Below are the code and all the weights of a small trained network. Each question names an input and a class and asks about switching units off, where a switched-off unit gives its printed mean instead of its output.

import numpy as np


def w(rows, s, z=0):
    codes = np.array(rows[::2]) - 128.0
    scale = np.full(codes.shape[1], s)
    scale[-1] = z or s
    return codes * scale


def f(y):
    return y / 2 * (1 + np.tanh(0.7978845608 * (y + 0.044715 * y**3)))


def log_softmax(a):
    a = a - a.max(-1, keepdims=True)
    return a - np.log(np.exp(a).sum(-1, keepdims=True))


def net(x, mask):
    res = np.array(x, float).reshape(1, 6) / 4 @ E
    y = f(res @ A[0][:, :-1].T + A[0][:, -1])
    res = res + np.where(mask, y, B[0][:, -1]) @ B[0][:, :-1]
    return log_softmax(res[-1] @ U[:, :-1].T + U[:, -1])


A, B = {}, {}
E = w([
[129,128,127],'x0',
[128,127,128],'x1',
[127,129,127],'x2',
[254,138,203],'x3',
[43,233,209],'x4',
[172,242,26],'x5',
],0.0081)
A[0] = w([
[115,110,138,143],'n1',
[127,231,192,170],'n2',
[118,142,101,95],'n3',
[124,77,138,125],'n4',
[77,127,141,142],'n5',
[129,68,172,92],'n6',
[106,140,81,126],'n7',
[254,126,68,121],'n8',
[70,136,141,128],'n9',
[71,108,22,10],'n10',
[152,66,188,93],'n11',
[54,103,154,160],'n12',
[133,140,120,109],'n13',
[122,30,200,169],'n14',
[161,106,124,125],'n15',
[195,142,213,142],'n16',
[103,118,114,111],'n17',
[48,134,123,130],'n18',
[108,207,70,2],'n19',
[155,19,46,141],'n20',
[112,211,183,37],'n21',
[52,102,35,155],'n22',
[131,127,138,111],'n23',
[134,120,105,117],'n24',
[180,201,149,61],'n25',
[43,104,191,141],'n26',
[93,128,113,113],'n27',
[76,111,40,216],'n28',
[123,199,80,183],'n29',
[120,210,71,200],'n30',
[168,90,99,158],'n31',
],0.016,0.0093)
B[0] = w([
[127,133,142,146],'n1',
[124,236,103,238],'n2',
[140,145,117,130],'n3',
[132,135,110,161],'n4',
[130,126,167,173],'n5',
[130,105,76,173],'n6',
[124,157,115,154],'n7',
[120,64,250,247],'n8',
[130,125,155,174],'n9',
[126,17,59,166],'n10',
[114,112,71,185],'n11',
[131,113,201,209],'n12',
[135,133,125,125],'n13',
[133,200,53,252],'n14',
[112,103,141,154],'n15',
[122,112,47,221],'n16',
[138,127,124,134],'n17',
[131,136,176,191],'n18',
[150,254,161,160],'n19',
[138,160,39,240],'n20',
[133,86,15,174],'n21',
[136,173,54,219],'n22',
[132,132,123,125],'n23',
[119,133,132,133],'n24',
[102,85,127,170],'n25',
[132,117,229,230],'n26',
[135,127,130,143],'n27',
[114,217,138,230],'n28',
[131,71,92,207],'n29',
[125,36,90,225],'n30',
[107,102,144,189],'n31',
],0.025,0.012)
U = w([
[104,167,145,57],'0',
[100,79,124,254],'1',
[88,86,251,124],'2',
],0.013,0.00037)

Each question gives the input, the list of numbers given to net, and the class t.
The units are the neurons (one row each of A and B). Each row of codes is followed by its name. A weight is (code - 128) times the scale printed after its matrix; where a second scale follows, it is the last column's (A, B and U).
mask holds one flag per neuron, in row order. A switched-off neuron (its flag False) gives its mean, the last column of its row in B, instead of its output. The means were averaged over made-up inputs and are rounded, as every weight is.
A unit's drop is (log p(t) with every unit on - log p(t) with that unit switched off) / (log p(t) with every unit on - log p(t) with every unit switched off).
most important unit: the unit with the biggest drop
top k neurons: the k neurons with the biggest drops, biggest first
drop when u is switched off: that unit's drop, to one decimal
input [6,-3,6,6,2,1], class 1: top 4 neurons	(n28, n14, n16, n19)
input [-4,5,-7,-5,-8,-2], class 0: most important unit	n28
input [0,-3,8,4,0,6], class 2: top 2 neurons	(n8, n20)
input [-1,4,5,6,3,1], class 1: top 2 neurons	(n28, n14)
input [-2,4,3,-3,-4,0], class 0: top 2 neurons	(n28, n30)
input [-5,-5,0,5,4,1], class 1: top 4 neurons	(n28, n14, n19, n21)
input [-8,-4,-1,-7,1,-6], class 2: top 3 neurons	(n26, n12, n2)
input [4,-7,5,1,6,7], class 1: top 3 neurons	(n30, n29, n21)
input [4,0,0,4,8,2], class 1: top 3 neurons	(n21, n28, n30)
input [-5,0,-7,-3,-5,0], class 0: top 3 neurons	(n28, n30, n29)
input [-5,5,8,5,8,5], class 1: top 2 neurons	(n30, n21)
input [8,2,-1,2,-7,1], class 2: drop when n8 is switched off	1.2
input [3,2,3,5,-4,1], class 2: drop when n8 is switched off	1.0
input [2,0,6,5,5,6], class 1: most important unit	n30
input [-7,8,2,-5,-4,-1], class 0: drop when n28 is switched off	0.8
